Here is a tiny trained network, its code and every weight. The questions are about switching its units off for an input and a target symbol, where a switched-off unit gives its printed mean instead of its output.

import numpy as np


def w(rows, s, z=0):
    codes = np.array(rows[::2]) - 128.0
    scale = np.full(codes.shape[1], s)
    scale[-1] = z or s
    return codes * scale


def norm(h):
    return h / np.sqrt((h * h).mean(-1, keepdims=True) + 1e-5)


def f(y):
    return y / 2 * (1 + np.tanh(0.7978845608 * (y + 0.044715 * y**3)))


def softmax(a):
    e = np.exp(a - a.max(-1, keepdims=True))
    return e / e.sum(-1, keepdims=True)


def log_softmax(a):
    a = a - a.max(-1, keepdims=True)
    return a - np.log(np.exp(a).sum(-1, keepdims=True))


def net(x, mask):
    ids = ['ΠΨΩαβγζηξτφ'.index(c) for c in x.split()]
    T = len(ids)
    res = E[ids] + P[:T]
    u = 0
    for l in range(2):
        r = norm(res)
        for j in range(2):
            rows = slice(2 * j, 2 * j + 2)
            q, k, v = (r @ M[l][rows].T for M in (Q, K, V))
            z = softmax(np.where(np.tri(T) > 0, q @ k.T / 2**0.5, -1e9)) @ v
            o = O[l][rows]
            res = res + np.where(mask[u + j], z, o[:, -1]) @ o[:, :-1]
        u += 2
        y = f(norm(res) @ A[l][:, :-1].T + A[l][:, -1])
        res = res + np.where(mask[u : u + 4], y, B[l][:, -1]) @ B[l][:, :-1]
        u += 4
    return log_softmax(norm(res)[-1] @ U[:, :-1].T + U[:, -1])


Q, K, V, O, A, B = {}, {}, {}, {}, {}, {}
E = w([
[130,163,123,172,127,159,122,40],'Π',
[146,146,146,124,132,112,115,131],'Ψ',
[148,131,109,150,171,143,101,136],'Ω',
[112,148,163,120,152,112,125,120],'α',
[119,160,133,125,63,134,75,136],'β',
[143,168,149,82,153,113,134,111],'γ',
[159,61,70,53,128,208,105,158],'ζ',
[109,164,152,153,127,112,130,130],'η',
[143,142,94,146,149,132,102,149],'ξ',
[162,142,161,126,142,100,190,253],'τ',
[140,157,154,121,165,108,114,121],'φ',
],0.0029)
P = w([
[18,80,112,85,163,147,145,140],'0',
[254,166,154,130,133,143,160,131],'1',
[239,142,165,131,109,124,181,123],'2',
[215,116,158,129,74,130,206,119],'3',
[207,84,163,139,44,137,218,110],'4',
[203,84,156,152,69,121,219,111],'5',
],0.00079)
Q[0] = w([
[186,131,24,246,177,198,94,182],'0.h0',
[104,12,12,148,137,253,53,176],'0.h0',
[128,58,75,185,169,213,72,173],'0.h1',
[183,100,41,202,115,207,73,160],'0.h1',
],0.0047)
K[0] = w([
[149,123,155,165,3,117,217,114],'0.h0',
[198,126,130,140,101,155,208,105],'0.h0',
[216,100,141,158,111,137,165,108],'0.h1',
[195,111,142,108,56,114,145,81],'0.h1',
],0.0054)
V[0] = w([
[168,78,78,58,154,122,80,180],'0.h0',
[122,116,102,150,162,188,87,34],'0.h0',
[254,81,197,146,95,106,60,135],'0.h1',
[106,177,121,90,105,79,95,69],'0.h1',
],0.0023)
O[0] = w([
[118,116,62,157,134,152,185,104,212],'0.h0',
[104,126,118,108,147,133,147,254,3],'0.h0',
[57,222,168,84,158,146,184,123,145],'0.h1',
[177,92,111,171,110,180,196,104,100],'0.h1',
],0.0025,0.00053)
A[0] = w([
[180,174,150,81,6,148,69,99,1],'0.n0',
[161,151,147,180,166,132,84,85,80],'0.n1',
[95,151,174,195,26,104,105,127,129],'0.n2',
[131,155,121,155,134,117,132,45,82],'0.n3',
],0.0025,0.00083)
B[0] = w([
[1,136,115,131,230,87,156,69,226],'0.n0',
[73,121,69,98,104,148,174,116,253],'0.n1',
[212,108,115,12,224,116,88,111,194],'0.n2',
[96,96,62,185,51,206,112,67,220],'0.n3',
],0.002,0.00051)
Q[1] = w([
[189,22,209,91,72,4,118,100],'1.h0',
[96,85,104,154,146,155,34,216],'1.h0',
[216,86,254,78,182,34,118,142],'1.h1',
[193,173,130,91,86,84,171,58],'1.h1',
],0.0047)
K[1] = w([
[171,4,106,230,187,151,79,237],'1.h0',
[191,232,142,156,93,126,193,206],'1.h0',
[83,47,182,186,208,190,59,198],'1.h1',
[79,13,78,111,135,120,78,82],'1.h1',
],0.0042)
V[1] = w([
[97,113,149,249,124,175,113,179],'1.h0',
[39,120,134,119,31,100,88,142],'1.h0',
[60,71,160,117,156,84,219,135],'1.h1',
[161,151,106,109,130,33,174,165],'1.h1',
],0.0023)
O[1] = w([
[113,151,139,173,166,68,205,43,85],'1.h0',
[209,224,178,190,99,143,107,135,11],'1.h0',
[140,166,101,129,250,184,172,171,87],'1.h1',
[187,143,63,125,134,81,99,221,105],'1.h1',
],0.0025,0.0013)
A[1] = w([
[140,81,177,116,122,137,186,97,176],'1.n0',
[82,252,92,95,107,187,225,121,12],'1.n1',
[204,141,123,121,149,92,139,84,19],'1.n2',
[36,193,198,39,146,179,19,113,6],'1.n3',
],0.0028,0.0016)
B[1] = w([
[81,189,40,156,136,159,38,231,253],'1.n0',
[50,57,141,227,113,91,32,233,132],'1.n1',
[50,33,92,227,148,159,47,209,121],'1.n2',
[145,185,7,135,186,43,97,160,151],'1.n3',
],0.0021,0.0012)
U = w([
[74,177,252,97,119,61,157,72,100],'Π',
[77,143,110,192,54,196,138,2,251],'Ψ',
[202,169,192,91,147,77,237,223,245],'Ω',
[180,79,184,198,244,200,72,135,76],'α',
[201,240,169,142,52,196,77,162,54],'β',
[150,54,65,17,84,222,141,154,125],'γ',
[22,135,106,208,99,131,73,232,145],'ζ',
[216,47,199,102,86,66,34,89,53],'η',
[173,41,40,195,62,29,191,115,53],'ξ',
[121,217,57,48,158,39,66,92,193],'τ',
[38,77,95,133,241,120,233,108,29],'φ',
],0.008,0.0018)

Each question gives the input, a string of symbols that net reads in full, and the target symbol t.
The units are the heads (2 rows each of Q, K, V and O) and the neurons (one row each of A and B). Each row of codes is followed by its name. A weight is (code - 128) times the scale printed after its matrix; where a second scale follows, it is the last column's (O, A, B and U).
mask holds one flag per unit, layer by layer, with each layer's heads first. A switched-off unit (its flag False) gives its mean, the last column of its rows in O or B, instead of its output. The means were averaged over made-up inputs and are rounded, as every weight is.
A unit's drop is (log p(t) with every unit on - log p(t) with that unit switched off) / (log p(t) with every unit on - log p(t) with every unit switched off).
The circuit of an input: a set's keep is (log p(t) with only the set's units on - log p(t) with every unit switched off) / (log p(t) with every unit on - log p(t) with every unit switched off). Starting from all 12 units, units are removed one at a time, each time the one whose removal leaves the highest keep (on an exact tie, the one counted first), for as long as the keep stays at least 0.8.
circuit, biggest first: the units of the circuit, biggest drop first
unit that matters most: the unit with the biggest drop
k most important neurons: the k neurons with the biggest drops, biggest first
top k neurons in layer l: the k neurons of layer l with the biggest drops, biggest first
heads that matter: for each layer, one digit per head in row order, 1 if its drop is at least 0.15 and else 0, layers parted by /
input η Ψ Ψ, target η: heads that matter	11 / 00
input ζ τ Ψ γ ξ η, target ζ: heads that matter	11 / 00
input α τ α α ξ, target Ψ: circuit, biggest first	(0.h0; 0.n3; 0.h1)
input ξ τ τ τ η, target ξ: unit that matters most	0.h0
input β α η η Ψ, target β: heads that matter	01 / 10
input Ψ Ω α Ψ, target Ψ: heads that matter	00 / 00
input γ φ ξ φ ξ γ, target γ: circuit, biggest first	(1.h0; 0.h1)
input Ψ Π Π α η η, target Ψ: heads that matter	00 / 00
input Π η ξ φ η, target Π: circuit, biggest first	(0.h1; 0.h0; 1.h1; 0.n2)
input φ α η, target φ: 2 most important neurons	(0.n2; 0.n0)
input α β α γ α Ω, target γ: top 3 neurons in layer 0	(0.n2; 0.n1; 0.n0)
input Ω α α, target Ω: circuit, biggest first	(0.h0; 0.n0)
input ξ Π η ζ α, target ξ: circuit, biggest first	(0.h1; 0.h0)
input Π α Ω β η, target Π: circuit, biggest first	(0.h0; 0.h1; 1.h1; 0.n2)
input φ Ψ ξ, target ζ: top neuron in layer 0	(0.n2)
input Ψ Ψ α Ψ, target Ψ: heads that matter	10 / 00
input Ψ α γ η Ψ ξ, target ζ: 4 most important neurons	(1.n1; 0.n3; 0.n1; 0.n2)
input ζ β γ Ψ, target ζ: heads that matter	10 / 00
input φ Π ξ Ψ τ Ω, target Ψ: heads that matter	10 / 10
input α β Ψ Ψ, target α: circuit, biggest first	(1.n2; 1.h1)
input φ η ξ, target τ: heads that matter	11 / 00
input Π Ψ Ψ, target Π: circuit, biggest first	(0.h1; 1.h1; 0.h0)
input τ Ω η, target τ: heads that matter	01 / 00
input ζ Ω ξ η α Ψ, target ζ: circuit, biggest first	(0.h0; 0.h1; 1.n1)
input ζ τ Ψ η, target ζ: circuit, biggest first	(1.n1)
input τ Ψ α, target τ: heads that matter	10 / 00
input Ψ Ψ τ ξ, target Ψ: heads that matter	10 / 01
